Here is a tiny trained network, its code and every weight. The questions are about switching its units off for an input and a class, where a switched-off unit gives its printed mean instead of its output.

import numpy as np


def w(rows, s, z=0):
    codes = np.array(rows[::2]) - 128.0
    scale = np.full(codes.shape[1], s)
    scale[-1] = z or s
    return codes * scale


def f(y):
    return y / 2 * (1 + np.tanh(0.7978845608 * (y + 0.044715 * y**3)))


def log_softmax(a):
    a = a - a.max(-1, keepdims=True)
    return a - np.log(np.exp(a).sum(-1, keepdims=True))


def net(x, mask):
    res = np.array(x, float).reshape(1, 7) / 4 @ E
    y = f(res @ A[0][:, :-1].T + A[0][:, -1])
    res = res + np.where(mask, y, B[0][:, -1]) @ B[0][:, :-1]
    return log_softmax(res[-1] @ U[:, :-1].T + U[:, -1])


A, B = {}, {}
E = w([
[53,157,167,130,60],'x0',
[159,156,29,164,173],'x1',
[139,232,106,118,38],'x2',
[105,120,92,56,4],'x3',
[166,196,158,117,154],'x4',
[118,153,172,255,86],'x5',
[40,150,92,130,228],'x6',
],0.0074)
A[0] = w([
[86,159,150,142,80,130],'neuron 1',
[145,157,129,216,146,174],'neuron 2',
[143,143,123,120,125,117],'neuron 3',
[111,113,155,128,123,52],'neuron 4',
[170,163,108,68,149,99],'neuron 5',
[117,152,137,138,119,82],'neuron 6',
[130,107,157,113,116,97],'neuron 7',
[121,130,137,131,118,134],'neuron 8',
[101,123,137,139,250,86],'neuron 9',
[144,153,123,187,137,44],'neuron 10',
[144,145,131,190,126,50],'neuron 11',
[124,128,136,134,126,132],'neuron 12',
[128,108,122,119,136,53],'neuron 13',
[120,135,130,133,160,68],'neuron 14',
[128,143,111,128,147,29],'neuron 15',
[114,79,82,132,158,115],'neuron 16',
[125,92,83,125,143,79],'neuron 17',
[99,168,119,145,90,48],'neuron 18',
[123,76,89,121,127,44],'neuron 19',
[177,164,113,71,132,14],'neuron 20',
[114,136,127,129,108,58],'neuron 21',
[108,145,131,130,102,55],'neuron 22',
[122,107,145,127,117,74],'neuron 23',
[120,95,103,128,148,110],'neuron 24',
[129,130,151,134,125,84],'neuron 25',
[105,128,136,141,193,27],'neuron 26',
[112,169,127,143,100,139],'neuron 27',
[147,158,135,201,125,63],'neuron 28',
[123,90,168,130,99,89],'neuron 29',
[138,111,87,109,126,166],'neuron 30',
[120,83,197,110,104,75],'neuron 31',
[120,113,144,130,112,93],'neuron 32',
[118,107,143,138,120,1],'neuron 33',
],0.021,0.0022)
B[0] = w([
[87,192,146,180,78,199],'neuron 1',
[96,104,67,157,237,204],'neuron 2',
[133,134,103,123,123,134],'neuron 3',
[104,129,132,89,134,145],'neuron 4',
[169,111,59,76,96,184],'neuron 5',
[118,132,135,158,127,140],'neuron 6',
[108,116,126,83,119,155],'neuron 7',
[109,141,130,129,126,137],'neuron 8',
[253,231,196,93,165,252],'neuron 9',
[124,101,91,139,195,167],'neuron 10',
[105,105,79,139,182,168],'neuron 11',
[118,133,132,124,136,132],'neuron 12',
[147,111,144,138,127,135],'neuron 13',
[148,154,132,114,145,149],'neuron 14',
[138,127,143,91,133,138],'neuron 15',
[173,79,192,173,131,187],'neuron 16',
[142,76,164,172,132,165],'neuron 17',
[136,170,140,209,84,171],'neuron 18',
[111,74,170,179,122,161],'neuron 19',
[152,127,52,79,90,174],'neuron 20',
[121,152,135,143,107,140],'neuron 21',
[111,158,130,153,96,151],'neuron 22',
[111,122,141,101,127,143],'neuron 23',
[160,109,169,166,122,161],'neuron 24',
[105,115,125,124,133,137],'neuron 25',
[186,193,154,98,142,185],'neuron 26',
[121,147,127,204,106,167],'neuron 27',
[100,104,69,162,189,181],'neuron 28',
[87,127,166,57,132,181],'neuron 29',
[128,77,126,140,104,161],'neuron 30',
[47,104,149,32,139,201],'neuron 31',
[104,138,143,105,122,146],'neuron 32',
[127,128,131,99,145,137],'neuron 33',
],0.035,0.014)
U = w([
[36,205,135,180,94,2],'0',
[145,97,46,77,81,105],'1',
[11,126,190,45,139,72],'2',
[181,188,179,98,206,223],'3',
[72,129,83,155,255,165],'4',
[136,31,192,159,135,98],'5',
],0.0065,0.00062)

Each question gives the input, the list of numbers given to net, and the class t.
The units are the neurons (one row each of A and B). Each row of codes is followed by its name. A weight is (code - 128) times the scale printed after its matrix; where a second scale follows, it is the last column's (A, B and U).
mask holds one flag per neuron, in row order. A switched-off neuron (its flag False) gives its mean, the last column of its row in B, instead of its output. The means were averaged over made-up inputs and are rounded, as every weight is.
A unit's drop is (log p(t) with every unit on - log p(t) with that unit switched off) / (log p(t) with every unit on - log p(t) with every unit switched off).
The circuit of an input: a set's keep is (log p(t) with only the set's units on - log p(t) with every unit switched off) / (log p(t) with every unit on - log p(t) with every unit switched off). Starting from the 12 units with the biggest drops (on a tie, the unit counted first), units are removed one at a time, each time the one whose removal leaves the highest keep (on an exact tie, the one counted first), for as long as the keep stays at least 0.8.
units of the circuit, in order: the units of the circuit, biggest drop first
k most important neurons: the k neurons with the biggest drops, biggest first
drop when u is switched off: that unit's drop, to one decimal
input [4,5,0,-3,8,8,7], class 4: units of the circuit, in order => (neuron 2)
input [5,6,7,-1,0,2,-7], class 0: 3 most important neurons => (neuron 1; neuron 18; neuron 27)
input [-4,5,1,3,-4,2,-7], class 4: 3 most important neurons => (neuron 9; neuron 16; neuron 5)
input [2,3,6,4,8,8,4], class 4: 3 most important neurons => (neuron 2; neuron 28; neuron 10)
input [7,-6,6,-5,0,8,-5], class 0: 4 most important neurons => (neuron 1; neuron 18; neuron 27; neuron 22)
input [5,0,-3,6,0,5,-5], class 0: 2 most important neurons => (neuron 1; neuron 18)
input [-6,7,0,6,5,3,2], class 1: 2 most important neurons => (neuron 5; neuron 20)
input [0,-7,3,0,3,-8,-4], class 1: 2 most important neurons => (neuron 20; neuron 5)
input [-8,1,5,3,2,-4,8], class 1: 3 most important neurons => (neuron 5; neuron 20; neuron 30)
input [-1,-8,5,-4,3,-5,-3], class 1: drop when neuron 5 is switched off => 0.2
input [3,-7,2,6,-6,1,-4], class 2: drop when neuron 31 is switched off => 0.6
input [-3,0,5,8,-4,-6,3], class 1: drop when neuron 26 is switched off => 0.0
input [-6,4,-8,5,7,-3,-5], class 1: drop when neuron 20 is switched off => 0.6
input [0,-7,-8,-7,1,-4,-8], class 2: units of the circuit, in order => (neuron 31)
